Below are the code and all the weights of a small trained network. Each question names an input and a target symbol and asks about switching units off, where a switched-off unit gives its printed mean instead of its output.

import numpy as np


def w(rows, s, z=0):
    codes = np.array(rows[::2]) - 128.0
    scale = np.full(codes.shape[1], s)
    scale[-1] = z or s
    return codes * scale


def norm(h):
    return h / np.sqrt((h * h).mean(-1, keepdims=True) + 1e-5)


def f(y):
    return y / 2 * (1 + np.tanh(0.7978845608 * (y + 0.044715 * y**3)))


def softmax(a):
    e = np.exp(a - a.max(-1, keepdims=True))
    return e / e.sum(-1, keepdims=True)


def log_softmax(a):
    a = a - a.max(-1, keepdims=True)
    return a - np.log(np.exp(a).sum(-1, keepdims=True))


def net(x, mask):
    ids = ['βγδεζηλμξπσφψω'.index(c) for c in x.split()]
    T = len(ids)
    res = E[ids] + P[:T]
    q, k, v = (norm(res) @ M[0].T for M in (Q, K, V))
    z = softmax(np.where(np.tri(T) > 0, q @ k.T / 3**0.5, -1e9)) @ v
    res = res + np.where(mask[0], z, O[0][:, -1]) @ O[0][:, :-1]
    y = f(norm(res) @ A[0][:, :-1].T + A[0][:, -1])
    res = res + np.where(mask[1:9], y, B[0][:, -1]) @ B[0][:, :-1]
    return log_softmax(norm(res)[-1] @ U[:, :-1].T + U[:, -1])


Q, K, V, O, A, B = {}, {}, {}, {}, {}, {}
E = w([
[95,94,115,103,158,198],'β',
[131,106,81,118,119,152],'γ',
[85,95,72,128,162,101],'δ',
[157,96,88,143,149,125],'ε',
[114,53,102,169,163,165],'ζ',
[174,83,102,142,137,75],'η',
[141,182,94,136,121,155],'λ',
[116,115,110,122,155,135],'μ',
[179,147,139,120,152,124],'ξ',
[120,162,80,47,154,181],'π',
[234,136,108,5,187,118],'σ',
[126,145,89,51,89,93],'φ',
[64,79,140,91,154,159],'ψ',
[154,131,160,87,168,121],'ω',
],0.02)
P = w([
[88,118,156,159,65,149],'0',
[205,28,92,48,104,187],'1',
[128,210,82,122,102,77],'2',
[75,160,106,163,136,161],'3',
[208,17,92,49,108,187],'4',
[131,224,71,132,115,71],'5',
[77,165,99,164,141,159],'6',
[198,15,90,47,112,191],'7',
[128,238,57,142,130,60],'8',
[80,162,102,168,134,156],'9',
[195,12,94,57,103,190],'10',
],0.011)
Q[0] = w([
[154,171,76,181,126,69],'head 1',
[127,190,185,118,162,90],'head 1',
[6,200,121,204,159,115],'head 1',
],0.015)
K[0] = w([
[174,152,53,144,155,62],'head 1',
[157,163,144,59,216,74],'head 1',
[85,149,29,107,254,154],'head 1',
],0.013)
V[0] = w([
[99,51,113,60,156,110],'head 1',
[129,144,39,255,141,185],'head 1',
[84,195,121,155,49,121],'head 1',
],0.0085)
O[0] = w([
[254,210,51,236,75,60,3],'head 1',
[179,81,206,166,22,151,100],'head 1',
[235,206,203,221,149,209,82],'head 1',
],0.0066,0.0018)
A[0] = w([
[163,169,195,125,193,135,137],'neuron 1',
[57,168,111,135,149,67,70],'neuron 2',
[176,99,120,41,168,80,50],'neuron 3',
[99,205,182,101,143,66,79],'neuron 4',
[121,144,182,130,169,123,91],'neuron 5',
[155,111,44,91,82,190,2],'neuron 6',
[120,52,209,158,75,125,70],'neuron 7',
[152,116,137,197,252,206,70],'neuron 8',
],0.012,0.01)
B[0] = w([
[135,169,65,161,143,107,253],'neuron 1',
[156,161,203,121,132,124,158],'neuron 2',
[59,102,130,194,93,121,236],'neuron 3',
[85,130,119,160,5,104,187],'neuron 4',
[163,155,124,176,79,83,139],'neuron 5',
[147,107,145,226,137,69,152],'neuron 6',
[131,167,134,104,159,85,161],'neuron 7',
[156,183,159,109,159,93,187],'neuron 8',
],0.016,0.0047)
U = w([
[107,90,170,222,162,106,137],'β',
[106,125,149,202,126,211,148],'γ',
[166,183,112,138,235,76,109],'δ',
[205,127,114,125,82,193,159],'ε',
[164,100,179,125,81,83,110],'ζ',
[136,98,105,116,156,41,31],'η',
[147,181,126,121,85,249,141],'λ',
[140,159,37,158,138,199,90],'μ',
[92,139,66,177,85,145,107],'ξ',
[87,120,118,50,125,223,253],'π',
[80,125,15,93,201,107,3],'σ',
[158,148,110,16,30,143,149],'φ',
[147,166,234,89,115,157,194],'ψ',
[35,131,163,152,136,65,133],'ω',
],0.012,0.0049)

Each question gives the input, a string of symbols that net reads in full, and the target symbol t.
The units are the heads (3 rows each of Q, K, V and O) and the neurons (one row each of A and B). Each row of codes is followed by its name. A weight is (code - 128) times the scale printed after its matrix; where a second scale follows, it is the last column's (O, A, B and U).
mask holds one flag per unit, heads first, then neurons. A switched-off unit (its flag False) gives its mean, the last column of its rows in O or B, instead of its output. The means were averaged over made-up inputs and are rounded, as every weight is.
A unit's drop is (log p(t) with every unit on - log p(t) with that unit switched off) / (log p(t) with every unit on - log p(t) with every unit switched off).
The circuit of an input: a set's keep is (log p(t) with only the set's units on - log p(t) with every unit switched off) / (log p(t) with every unit on - log p(t) with every unit switched off). Starting from all 9 units, units are removed one at a time, each time the one whose removal leaves the highest keep (on an exact tie, the one counted first), for as long as the keep stays at least 0.8.
circuit, biggest first: the units of the circuit, biggest drop first
k most important neurons: the k neurons with the biggest drops, biggest first
drop when u is switched off: that unit's drop, to one decimal
input ω μ ω μ, target ψ: circuit, biggest first => neuron 1; neuron 7; neuron 3; head 1
input γ β β λ ψ ζ φ, target φ: 3 most important neurons => neuron 3; neuron 1; neuron 4
input μ ε ξ π ξ μ ξ ω ω φ, target φ: circuit, biggest first => neuron 3; neuron 1
input λ ω ξ ω β, target ψ: 2 most important neurons => neuron 8; neuron 7
input ω ω ξ μ ξ ξ λ, target λ: circuit, biggest first => head 1; neuron 3; neuron 1; neuron 6
input ζ ζ β ξ μ, target ζ: circuit, biggest first => head 1; neuron 7
input λ ξ ξ ξ, target δ: circuit, biggest first => neuron 8
input ξ ξ φ ξ σ, target π: circuit, biggest first => head 1; neuron 3
input ξ ω ξ ξ μ μ ξ ω ψ σ, target σ: 2 most important neurons => neuron 1; neuron 3
input φ μ ξ ξ ξ ξ η β, target δ: circuit, biggest first => head 1; neuron 8
input ξ ω ξ η, target η: 4 most important neurons => neuron 7; neuron 3; neuron 4; neuron 1
input ξ μ ω ω η, target π: circuit, biggest first => head 1; neuron 1
input μ ω ξ φ ω μ ψ β ψ ξ ζ, target ε: circuit, biggest first => head 1; neuron 3
input ζ ξ ξ ξ β ξ ψ, target π: 2 most important neurons => neuron 1; neuron 6
input ζ ω μ ω ξ ξ, target ξ: circuit, biggest first => neuron 4; neuron 8
input ξ ω ω ε, target ζ: 2 most important neurons => neuron 7; neuron 1
input ε δ ε, target ε: most important neuron => neuron 3
input ξ ε β, target β: 2 most important neurons => neuron 6; neuron 1
input ξ μ β φ ω ξ μ, target ψ: 4 most important neurons => neuron 1; neuron 7; neuron 3; neuron 6
input ξ γ ξ ω ζ β ξ ω ε, target ε: 3 most important neurons => neuron 3; neuron 1; neuron 4
input ω β φ ξ φ λ, target λ: 2 most important neurons => neuron 3; neuron 6
input ω β ξ γ ω, target σ: drop when head 1 is switched off => 0.8
input ω γ σ, target σ: drop when head 1 is switched off => 0.2
